Each row has a name. After each piece below comes the name of the row it's from, unless a question asks for something else. Each question is about the rows just above it. Places in a row count from 1.

k667: [141 139 136  96 129 116  93 156 195 150 142 144 146  68 139 136 153 121
 164 176  74 119 121 159 110 171 167 104 136 119 116 124 139 113 129  90
 126  65 146 177 181 122 129  76 122]
k61: [135 143 124  98 116 119 103 166 185 140 142 156 135  94 140 150 133 121
 164 170  77 129 120 144 107 208 176  86 143 122 116 134 129  92 129  90
 126  83 148 173 171 109 133  76 115]
k276: [136 129 137  86 122 119  94  77 186 141 132 158 129  79 148 147 148 121
 164 163  86 135 114 154 107 171 159  73 131 126 118 127 144 105 130  90
 137  86 139 170 186 103 133  87 112]
k250: [124 148 106  94 115 120  69 174 179 123 153 145 131  81 141 133 138 130
 156 162  85 120 132 149 108 175 159 102 134 122 101 145 143 111 129  89
 122  60 134 169 182 107 133  93 116]
k128: [131 143 134  91 127 110  94 142 185 140 155 155 125  93 148 138 148 124
 174 182  77 131 122 161 112 153 160  99 137 130 110 143 143  99 128 101
 126  69 134 175 182 111 138  85 116]
k482: [134 143 134  92 132 119  94 164 176 125 142 156 135  62 154 151 148 109
 157 173  72 128 116 158  96 165 154  78 173 112 121 150 160 105 130  89
 124  69 129 186 186 112 133  79 127]
k78: [134 143 131 104 121 131  94 159 181 140 142 162 135  72 148 147 146 111
 186 156  77 119 131 155 105 171 141 113 135 101 114 133 128 113 134  90
 126  80 145 181 182 110 140  87 114]
k691: [124 163 137  80 128 119  95 164 193 137 142 158 136  79 149 142 165 128
 174 173  45 126 118 141 102 185 149  95 133 122 118 142 147  71 127  90
 129  69 148 175 182 110  59  89 123]
key -> tag
[142] -> k993
[118] -> k436
[121] -> k406
[119] -> k453
[141] -> k610
[120] -> k738
[173] -> k746
The tag of k691, keyed by place 23:
k436
Which row holds these entries in another order? [116  85 138 111 182 175 134  69 126 101 128  99 143 143 110 130 137  99
 160 153 112 161 122 131  77 182 174 124 148 138 148  93 125 155 155 140
 185 142  94 110 127  91 134 143 131]
k128
The row with [141 139 136  96 129 116  93 156 195 150 142 144 146  68 139 136 153 121
 164 176  74 119 121 159 110 171 167 104 136 119 116 124 139 113 129  90
 126  65 146 177 181 122 129  76 122] is
k667
Which row holds [124 163 137  80 128 119  95 164 193 137 142 158 136  79 149 142 165 128
 174 173  45 126 118 141 102 185 149  95 133 122 118 142 147  71 127  90
 129  69 148 175 182 110  59  89 123]?
k691
which: [134 143 131 104 121 131  94 159 181 140 142 162 135  72 148 147 146 111
 186 156  77 119 131 155 105 171 141 113 135 101 114 133 128 113 134  90
 126  80 145 181 182 110 140  87 114]
k78

k798: [122 103 174 160 103  92 102  70  89 143 120 101 118  86 118 119]
k61: [109 146 126 130 142 139 112 120 175 122 177 108  92 152 122 129]
k482: [160  96 163 121  88 154 165 203  80 131  90 194 202  83 159  86]
key -> tag
[122] -> k327
[152] -> k48
[146] -> k736
[131] -> k38
[143] -> k778
Join k61 by its entry at place 10:
k327
[109 146 126 130 142 139 112 120 175 122 177 108  92 152 122 129] is in which row?
k61
Put [177  92 152 120 126 122 130 139 146 112 142 108 175 129 109 122] back in order: which row is it?
k61

k691: [139 136 130 147 142 128 134 144 116 139 101 121 116 110 124 123 146 151
 121 126 116 125 111 110 128 105 120 129  97 134 131 133 142 122 150 124
 141 132 125 126 117 127 112 136 140 102 140 133 118 124 103 104 148]
k128: [130 202  84  54 154 118 150  57 119 165 121 146 169 180 115 157  71 136
 117 112  93 140 138  60 103 159 123  71  69 143 119 158 158 140 163 130
 158 123 128 114  94 135  93 156  94  89  97 108 120 142 132  94 221]
k482: [121 124 105 117 141 179 181  66 126  77 116 101 167 107 161 116  82  86
 176 149 101 145  59 133 124  88 166 130 114 151  66 166 172 160 157 168
 134 172 149 140 107 108  92  92  86 132  67 197 123 115 135 172  99]
k276: [132 130 119 120 131 127 135 128 120 130 127 121 139 127 129 123 124 122
 117 126 130 131 121 124 124 128 131 126 121 126 136 118 134 120 136 131
 118 125 128 123 133 127 134 132 130 125 128 131 119 132 126 133 132]
k131: [130 103 132 136 136 132 120 145 134 121 132 125 123 121 136 137 141 125
 134 138 117 126 133 130 122 114 143 137 134 109 124 125 122 117 109 148
 123 134 132 143 139 132 140 116 137 132 128 126 140 134 122 145 134]
k250: [131 163 104  86 147 123 137  92 126 149 125 137 150 157 123 149  99 131
 123 121 103 133 136  89 111 141 130  97  94 130 120 145 145 131 141 105
 143 127 129 126 112 134 112 141 110 106 109 115 128 138 128 114 175]
k667: [130 103 132 136 136 132 120 145 134 121 132 125 123 121 136 137 141 125
 134 138 117 126 133 130 122 114 143 137 134 143 124 125 122 117 109 148
 123 134 132 143 150 120 132 136 150 112 137 126 115 129  96 138 117]
k78: [139 140 134 154 155 131 136 150 113 146  92 120 110 102 123 117 156 156
 112 124 112 124 105 107 124  96 111 127  84 133 132 131 151 117 162 126
 143 135 127 126 110 126 102 139 142  95 143 136 110 123  94  99 156]
k61: [185 143 144 186 115 140 173  79 114 126 179 157 155 121 118 126 142  63
  99  86  76  84  97  92 155 184 180  65 110 156 131 114 157 107 129 187
  81 159 143 104 130 142 143 158 131 109 142  97 125 101 129 196 121]
Table of tags by key:
[115] -> k126
[126] -> k584
[99] -> k654
[131] -> k687
[116] -> k742
Join k250 by its entry at place 48:
k126
Which row holds these entries in another order? [ 67 167 140 101  86  92 116 166 166  88 149 105 133 172 179 121  59 124
 116 197 124 181  86  99 107 172  77 115 145  66 151 123 101 168 117 134
  82 135 130 160 149  66  92 108 176 141 172 132 114 161 126 157 107]
k482
[130 103 132 136 136 132 120 145 134 121 132 125 123 121 136 137 141 125
 134 138 117 126 133 130 122 114 143 137 134 109 124 125 122 117 109 148
 123 134 132 143 139 132 140 116 137 132 128 126 140 134 122 145 134] is in which row?
k131

k250: [ 93 112 161 100 157 117 124  87 117 117 107 108 118 133 125 143 115 142
 163 170 190 155 183 128 139 113 100 134 123 153 170 136 113 185 156 124
 138 185]
k798: [ 93 112 152 100 137  92 124 140 117 132 112 108 126 133 125 111 115 150
 188 170 128  94 166  39 108 113 109 134 137 153 170 136 126 139 156 154
 150 138]
k451: [ 96 122 161 100 137 127 124 136 117 139 127 147 118 133 125 157 115 207
 158 133 158  50 129 128 139 113 122 134 124 153 170 136 132 180 178 124
 146 192]
k78: [ 93 104 161 100 137 117 124  87 117 117  96 148 118 146 156 117 115 111
 158 170 199 229 196 128 139 102  80 134 124 153 170 134 113 170 156 124
 188 140]
k131: [ 93 112 161 100 158 117 124  87 117 117 107 108 118 133 125 117 115 142
 162 170 190 155 183 128 139 113 101 134 137 153 170 136 113 184 156 163
 133  57]
k691: [109 112 159 100 137 117 124  98 117 117 107 108 118 133 125 152 115 142
 156 159 155 155 156 128 139 113 101 134 139 153 158 136 113 152 156 124
 106  85]
k128: [ 93 112 152 100 137  92 124 140 117 132 112 108 126 133 153 111 115 150
 188 170 128  94 166  39 108 113 109 134 137 153 170 136 126 170 156 124
 139 163]
key -> tag
[183] -> k745
[123] -> k573
[124] -> k866
[129] -> k840
[184] -> k549
[128] -> k760
The tag of k451, keyed by place 23:
k840
which: [ 93 104 161 100 137 117 124  87 117 117  96 148 118 146 156 117 115 111
 158 170 199 229 196 128 139 102  80 134 124 153 170 134 113 170 156 124
 188 140]
k78
Where do [ 93 112 161 100 158 117 124  87 117 117 107 108 118 133 125 117 115 142
 162 170 190 155 183 128 139 113 101 134 137 153 170 136 113 184 156 163
 133  57] appear?
k131
which: [ 93 112 152 100 137  92 124 140 117 132 112 108 126 133 125 111 115 150
 188 170 128  94 166  39 108 113 109 134 137 153 170 136 126 139 156 154
 150 138]
k798

k337: [153 177  79 127 118 117  94]
k250: [ 81 147 139  58 110 112 114]
k276: [152 100  96 211 128 118 203]
k798: [140 121 167 138 120 106 103]
k451: [166 117 146 146 111 113 104]
k667: [119 134 149  77 118 107  85]
k128: [ 92 137 142  68 132 108 120]
k61: [146  89 134 216 153 107 163]
k691: [ 95 118  87 126 123 101  87]
k482: [177  89 134 216 153 107 163]
tags:
[128] -> k765
[101] -> k922
[132] -> k838
[123] -> k454
[153] -> k164
[118] -> k611
[110] -> k122
Join k691 by its entry at place 5:
k454
Where do [146  89 134 216 153 107 163] appear?
k61
The one value in k61 and k337:
[153]
The row with [ 92 137 142  68 132 108 120] is
k128
Which value is in both k451 and k337?
[117]
Which row holds [ 81 147 139  58 110 112 114]?
k250
which: [177  89 134 216 153 107 163]
k482

k78: [154 140  97  78 128 141 180 130 138 127  97 153  91 170 135 151 118  99
 119  73  83 173 132 176 118 157  63]
k131: [150 152 135 121 168  49 157 124 106 137 217 157 106 140 174 128 180 148
 109 192  77 107 139 115 189 116 135]
k276: [ 96 184 176  64 131 129 178 128  96 154 188 155 147 118 152 161 122 162
 107  77 122  96 168 143 215 123  70]
k337: [132 118  99 175  78  97  91  97 128 118 153  73 151 157 141  63 119 170
 127 185  83 154 130 138 140 135 180]
k798: [ 93 117 126 131  64 208  98 120 141 123  58  83 169 121  89 115  63 134
 142  58 167 150 132 153  94 143 119]
k451: [125 131 147  96 163 159 151 152 132 133  98 166 112 106 113 176 131  92
 132  82 167 112 123 121 109 124  90]
k250: [126 131 107 164  77  90 102  95 120 124 173  77 155 157 150  66 120 181
 121 181  76 147 140 141 163 133 172]
key -> tag
[178] -> k525
[98] -> k206
[177] -> k119
[156] -> k943
[97] -> k971
[175] -> k314
[157] -> k781
[174] -> k523
Join k131 by its entry at place 7:
k781
which: [132 118  99 175  78  97  91  97 128 118 153  73 151 157 141  63 119 170
 127 185  83 154 130 138 140 135 180]
k337
Where do [ 96 184 176  64 131 129 178 128  96 154 188 155 147 118 152 161 122 162
 107  77 122  96 168 143 215 123  70] appear?
k276
Put [ 97 154 151 140 118 185 153  99  91 180 130 132 138 170  63 119 128  83
 175 141 135  73 127 118  97  78 157] back in order: which row is it?
k337
Where do [ 93 117 126 131  64 208  98 120 141 123  58  83 169 121  89 115  63 134
 142  58 167 150 132 153  94 143 119] appear?
k798

